Here is a tiny trained network, its code and every weight. The questions are about switching its units off for an input and a class, where a switched-off unit gives its printed mean instead of its output.

import numpy as np


def w(rows, s, z=0):
    codes = np.array(rows[::2]) - 128.0
    scale = np.full(codes.shape[1], s)
    scale[-1] = z or s
    return codes * scale


def f(y):
    return y / 2 * (1 + np.tanh(0.7978845608 * (y + 0.044715 * y**3)))


def log_softmax(a):
    a = a - a.max(-1, keepdims=True)
    return a - np.log(np.exp(a).sum(-1, keepdims=True))


def net(x, mask):
    res = np.array(x, float).reshape(1, 4) / 4 @ E
    y = f(res @ A[0][:, :-1].T + A[0][:, -1])
    res = res + np.where(mask, y, B[0][:, -1]) @ B[0][:, :-1]
    return log_softmax(res[-1] @ U[:, :-1].T + U[:, -1])


A, B = {}, {}
E = w([
[153,52,119,134],'x0',
[178,109,239,137],'x1',
[174,78,97,245],'x2',
[175,43,136,97],'x3',
],0.012)
A[0] = w([
[144,169,90,178,122],'N0',
[58,145,38,101,233],'N1',
[68,167,58,75,219],'N2',
[178,115,163,116,142],'N3',
[87,201,145,189,200],'N4',
[138,31,127,136,102],'N5',
[125,88,195,46,239],'N6',
[113,182,202,140,214],'N7',
[158,67,110,193,246],'N8',
[128,203,127,139,217],'N9',
[151,87,102,233,220],'N10',
[71,102,4,76,254],'N11',
],0.014,0.0033)
B[0] = w([
[106,131,95,114,174],'N0',
[89,185,128,59,234],'N1',
[99,150,148,109,229],'N2',
[214,120,122,89,173],'N3',
[59,100,121,144,210],'N4',
[139,99,105,145,198],'N5',
[177,114,248,109,225],'N6',
[90,82,171,185,199],'N7',
[192,83,46,122,220],'N8',
[37,107,147,136,191],'N9',
[176,71,53,134,233],'N10',
[160,187,100,57,247],'N11',
],0.012,0.014)
U = w([
[9,112,141,149,29],'0',
[157,87,19,89,205],'1',
[85,208,94,23,7],'2',
[155,115,176,68,230],'3',
],0.013,0.0014)

Each question gives the input, the list of numbers given to net, and the class t.
The units are the neurons (one row each of A and B). Each row of codes is followed by its name. A weight is (code - 128) times the scale printed after its matrix; where a second scale follows, it is the last column's (A, B and U).
mask holds one flag per neuron, in row order. A switched-off neuron (its flag False) gives its mean, the last column of its row in B, instead of its output. The means were averaged over made-up inputs and are rounded, as every weight is.
A unit's drop is (log p(t) with every unit on - log p(t) with that unit switched off) / (log p(t) with every unit on - log p(t) with every unit switched off).
The circuit of an input: a set's keep is (log p(t) with only the set's units on - log p(t) with every unit switched off) / (log p(t) with every unit on - log p(t) with every unit switched off). Starting from all 12 units, units are removed one at a time, each time the one whose removal leaves the highest keep (on an exact tie, the one counted first), for as long as the keep stays at least 0.8.
circuit, biggest first: the units of the circuit, biggest drop first
top k neurons: the k neurons with the biggest drops, biggest first
drop of u: that unit's drop, to one decimal
input [8,-3,-4,5], class 3: circuit, biggest first => (N6)
input [-3,8,3,-3], class 0: circuit, biggest first => (N7 N11)
input [5,-4,-3,8], class 3: top 2 neurons => (N6 N10)
input [-1,-2,4,-6], class 0: top 2 neurons => (N4 N9)
input [4,-1,-2,1], class 3: circuit, biggest first => (N1 N10)
input [8,5,0,4], class 1: top 2 neurons => (N8 N5)
input [-8,-1,-2,8], class 3: top 2 neurons => (N6 N1)
input [0,-7,6,-6], class 2: top 4 neurons => (N1 N11 N2 N5)
input [-2,3,-6,-1], class 3: top 2 neurons => (N6 N4)
input [-8,4,-3,4], class 3: drop of N3 => 0.0
input [-1,-1,-7,5], class 3: drop of N6 => 1.8
input [-4,6,-4,-3], class 0: drop of N7 => 0.1
